Below is a small trained network, with its code and all its weights. Each question gives an input and a target symbol and asks what happens when units are switched off, that is, made to give their printed mean instead of their output.

import numpy as np


def w(rows, s, z=0):
    codes = np.array(rows[::2]) - 128.0
    scale = np.full(codes.shape[1], s)
    scale[-1] = z or s
    return codes * scale


def norm(h):
    return h / np.sqrt((h * h).mean(-1, keepdims=True) + 1e-5)


def f(y):
    return np.maximum(y, 0)


def softmax(a):
    e = np.exp(a - a.max(-1, keepdims=True))
    return e / e.sum(-1, keepdims=True)


def log_softmax(a):
    a = a - a.max(-1, keepdims=True)
    return a - np.log(np.exp(a).sum(-1, keepdims=True))


def net(x, mask):
    ids = ['αβδεζθξσ'.index(c) for c in x.split()]
    T = len(ids)
    res = E[ids] + P[:T]
    r = norm(res)
    for j in range(2):
        rows = slice(3 * j, 3 * j + 3)
        q, k, v = (r @ M[0][rows].T for M in (Q, K, V))
        z = softmax(np.where(np.tri(T) > 0, q @ k.T / 3**0.5, -1e9)) @ v
        o = O[0][rows]
        res = res + np.where(mask[j], z, o[:, -1]) @ o[:, :-1]
    y = f(norm(res) @ A[0][:, :-1].T + A[0][:, -1])
    res = res + np.where(mask[2:18], y, B[0][:, -1]) @ B[0][:, :-1]
    return log_softmax(norm(res)[-1] @ U[:, :-1].T + U[:, -1])


Q, K, V, O, A, B = {}, {}, {}, {}, {}, {}
E = w([
[170,221,190,115,188],'α',
[150,63,241,141,22],'β',
[134,16,116,148,109],'δ',
[163,190,32,106,141],'ε',
[159,244,125,89,139],'ζ',
[143,111,140,12,80],'θ',
[138,42,204,89,162],'ξ',
[154,142,93,84,6],'σ',
],0.021)
P = w([
[8,119,126,95,160],'0',
[63,127,121,103,138],'1',
[101,119,118,103,141],'2',
[130,112,118,107,149],'3',
[158,110,122,111,145],'4',
[184,104,119,114,146],'5',
[214,98,118,118,147],'6',
[242,102,124,103,148],'7',
],0.017)
Q[0] = w([
[177,146,126,110,1],'head 0',
[115,179,141,219,108],'head 0',
[166,190,147,81,159],'head 0',
[77,126,122,158,122],'head 1',
[130,151,128,160,124],'head 1',
[129,117,101,151,122],'head 1',
],0.039)
K[0] = w([
[253,132,150,160,37],'head 0',
[101,202,85,170,92],'head 0',
[175,170,189,111,180],'head 0',
[53,144,127,139,125],'head 1',
[97,119,132,89,126],'head 1',
[110,139,148,121,131],'head 1',
],0.035)
V[0] = w([
[123,95,73,115,154],'head 0',
[37,156,133,106,117],'head 0',
[121,115,77,129,152],'head 0',
[91,51,179,43,218],'head 1',
[178,63,134,63,61],'head 1',
[130,68,42,251,199],'head 1',
],0.016)
O[0] = w([
[138,81,158,160,114,96],'head 0',
[179,114,86,189,155,131],'head 0',
[157,82,146,139,115,88],'head 0',
[231,84,108,13,114,227],'head 1',
[220,111,95,183,116,157],'head 1',
[18,120,2,132,210,2],'head 1',
],0.012,0.0097)
A[0] = w([
[145,126,118,55,112,39],'neuron 0',
[179,105,40,107,116,169],'neuron 1',
[36,75,137,37,111,78],'neuron 2',
[144,6,138,180,178,253],'neuron 3',
[71,89,162,85,163,90],'neuron 4',
[90,64,114,130,47,147],'neuron 5',
[122,155,56,156,189,33],'neuron 6',
[134,200,26,125,30,194],'neuron 7',
[110,61,110,149,129,93],'neuron 8',
[116,180,119,172,178,35],'neuron 9',
[139,174,153,165,185,128],'neuron 10',
[97,72,83,117,25,53],'neuron 11',
[87,90,104,154,153,13],'neuron 12',
[153,90,174,109,221,90],'neuron 13',
[110,168,68,67,178,127],'neuron 14',
[107,65,186,119,189,232],'neuron 15',
],0.019,0.0034)
B[0] = w([
[134,208,36,145,91,254],'neuron 0',
[215,111,34,124,105,249],'neuron 1',
[119,17,71,70,73,171],'neuron 2',
[1,137,156,177,41,198],'neuron 3',
[143,78,142,44,155,156],'neuron 4',
[88,35,181,106,148,172],'neuron 5',
[126,210,110,209,188,172],'neuron 6',
[22,198,110,201,44,215],'neuron 7',
[41,129,99,119,117,148],'neuron 8',
[161,110,136,126,199,153],'neuron 9',
[58,122,135,167,109,179],'neuron 10',
[75,8,181,115,151,166],'neuron 11',
[80,141,104,109,48,140],'neuron 12',
[92,224,192,175,181,226],'neuron 13',
[65,101,189,42,161,216],'neuron 14',
[90,148,180,110,89,190],'neuron 15',
],0.028,0.0085)
U = w([
[114,168,127,65,79,169],'α',
[147,168,122,167,137,210],'β',
[96,142,25,132,153,49],'δ',
[75,88,115,144,184,143],'ε',
[164,176,153,102,187,131],'ζ',
[208,83,132,136,147,117],'θ',
[188,118,60,75,132,65],'ξ',
[154,120,151,248,109,2],'σ',
],0.015,0.0062)

Each question gives the input, a string of symbols that net reads in full, and the target symbol t.
The units are the heads (3 rows each of Q, K, V and O) and the neurons (one row each of A and B). Each row of codes is followed by its name. A weight is (code - 128) times the scale printed after its matrix; where a second scale follows, it is the last column's (O, A, B and U).
mask holds one flag per unit, heads first, then neurons. A switched-off unit (its flag False) gives its mean, the last column of its rows in O or B, instead of its output. The means were averaged over made-up inputs and are rounded, as every weight is.
A unit's drop is (log p(t) with every unit on - log p(t) with that unit switched off) / (log p(t) with every unit on - log p(t) with every unit switched off).
The circuit of an input: a set's keep is (log p(t) with only the set's units on - log p(t) with every unit switched off) / (log p(t) with every unit on - log p(t) with every unit switched off). Starting from the 12 units with the biggest drops (on a tie, the unit counted first), units are removed one at a time, each time the one whose removal leaves the highest keep (on an exact tie, the one counted first), for as long as the keep stays at least 0.8.
circuit, biggest first: the units of the circuit, biggest drop first
k most important neurons: the k neurons with the biggest drops, biggest first
heads that matter: for each layer, one digit per head in row order, 1 if its drop is at least 0.15 and else 0, layers parted by /
drop of u: that unit's drop, to one decimal
input ε ε δ α β δ β ε, target δ: heads that matter => 01
input α α α β β, target θ: circuit, biggest first => [head 1; neuron 7]
input α ξ ε α σ ζ, target β: circuit, biggest first => [head 1]
input ε α α ε θ α β δ, target ε: heads that matter => 11
input α δ ε σ ε, target β: heads that matter => 01
input ζ β α δ α, target δ: heads that matter => 01
input σ β σ σ α δ α θ, target ξ: heads that matter => 00
input α σ α, target σ: circuit, biggest first => [head 1; neuron 14]
input σ α β, target θ: 3 most important neurons => [neuron 7; neuron 3; neuron 13]
input ε α α α α, target ζ: heads that matter => 00
input α ε α σ α, target σ: 2 most important neurons => [neuron 10; neuron 14]
input ε ε δ, target ε: heads that matter => 00
input σ ξ σ σ σ ξ, target σ: 3 most important neurons => [neuron 3; neuron 14; neuron 13]
input ζ ξ σ θ ξ ξ, target ξ: heads that matter => 01
input ε β ζ ε σ ζ, target σ: heads that matter => 01
input α ξ β α ε α ξ β, target ξ: heads that matter => 11
input δ α β ξ θ ε ζ σ, target σ: circuit, biggest first => [head 1]
input σ α ε ε ε ε δ ε, target δ: drop of head 1 => 0.6
input α ξ σ ζ, target σ: drop of head 1 => 0.7
input σ α ε σ θ α ε α, target ε: drop of head 1 => 1.0
